Below is a small trained network, with its code and all its weights. Each question gives an input and a class and asks what happens when units are switched off, that is, made to give their printed mean instead of their output.

import numpy as np


def w(rows, s, z=0):
    codes = np.array(rows[::2]) - 128.0
    scale = np.full(codes.shape[1], s)
    scale[-1] = z or s
    return codes * scale


def f(y):
    return y / 2 * (1 + np.tanh(0.7978845608 * (y + 0.044715 * y**3)))


def log_softmax(a):
    a = a - a.max(-1, keepdims=True)
    return a - np.log(np.exp(a).sum(-1, keepdims=True))


def net(x, mask):
    res = np.array(x, float).reshape(1, 5) / 4 @ E
    y = f(res @ A[0][:, :-1].T + A[0][:, -1])
    res = res + np.where(mask, y, B[0][:, -1]) @ B[0][:, :-1]
    return log_softmax(res[-1] @ U[:, :-1].T + U[:, -1])


A, B = {}, {}
E = w([
[96,41,83],'x0',
[11,119,131],'x1',
[129,122,90],'x2',
[67,119,196],'x3',
[171,58,183],'x4',
],0.012)
A[0] = w([
[102,138,49,32],'neuron 1',
[69,137,169,18],'neuron 2',
[112,105,7,4],'neuron 3',
[167,93,121,82],'neuron 4',
[75,96,173,181],'neuron 5',
[102,36,110,43],'neuron 6',
[172,145,146,118],'neuron 7',
[158,88,158,90],'neuron 8',
[139,169,126,2],'neuron 9',
[133,78,127,82],'neuron 10',
],0.018,0.0055)
B[0] = w([
[130,193,60,201],'neuron 1',
[50,43,164,206],'neuron 2',
[2,134,19,245],'neuron 3',
[180,122,218,193],'neuron 4',
[49,38,104,254],'neuron 5',
[54,5,242,229],'neuron 6',
[105,129,76,232],'neuron 7',
[185,172,143,202],'neuron 8',
[95,64,161,157],'neuron 9',
[142,158,203,170],'neuron 10',
],0.0082,0.0078)
U = w([
[85,168,2,204],'0',
[166,236,134,163],'1',
[95,46,212,3],'2',
],0.0084,0.0043)

Each question gives the input, the list of numbers given to net, and the class t.
The units are the neurons (one row each of A and B). Each row of codes is followed by its name. A weight is (code - 128) times the scale printed after its matrix; where a second scale follows, it is the last column's (A, B and U).
mask holds one flag per neuron, in row order. A switched-off neuron (its flag False) gives its mean, the last column of its row in B, instead of its output. The means were averaged over made-up inputs and are rounded, as every weight is.
A unit's drop is (log p(t) with every unit on - log p(t) with that unit switched off) / (log p(t) with every unit on - log p(t) with every unit switched off).
The circuit of an input: a set's keep is (log p(t) with only the set's units on - log p(t) with every unit switched off) / (log p(t) with every unit on - log p(t) with every unit switched off). Starting from all 10 units, units are removed one at a time, each time the one whose removal leaves the highest keep (on an exact tie, the one counted first), for as long as the keep stays at least 0.8.
units of the circuit, in order: the units of the circuit, biggest drop first
top k neurons: the k neurons with the biggest drops, biggest first
drop of u: that unit's drop, to one decimal
input [-7,-1,7,4,-4], class 1: units of the circuit, in order -> neuron 3; neuron 5
input [-5,3,-1,8,-8], class 2: units of the circuit, in order -> neuron 2
input [1,-7,7,1,1], class 1: units of the circuit, in order -> neuron 6; neuron 5; neuron 3
input [1,-8,6,7,-6], class 1: units of the circuit, in order -> neuron 3; neuron 5
input [-3,0,0,0,6], class 1: top 2 neurons -> neuron 6; neuron 2
input [-7,5,-4,-6,-5], class 1: top 3 neurons -> neuron 3; neuron 5; neuron 7
input [1,-8,5,-6,6], class 1: drop of neuron 6 -> 0.1
input [2,-7,2,-1,0], class 1: drop of neuron 6 -> 0.2
input [3,-7,-6,0,-2], class 1: drop of neuron 6 -> 0.2
input [0,-8,7,-2,7], class 1: drop of neuron 8 -> 0.1
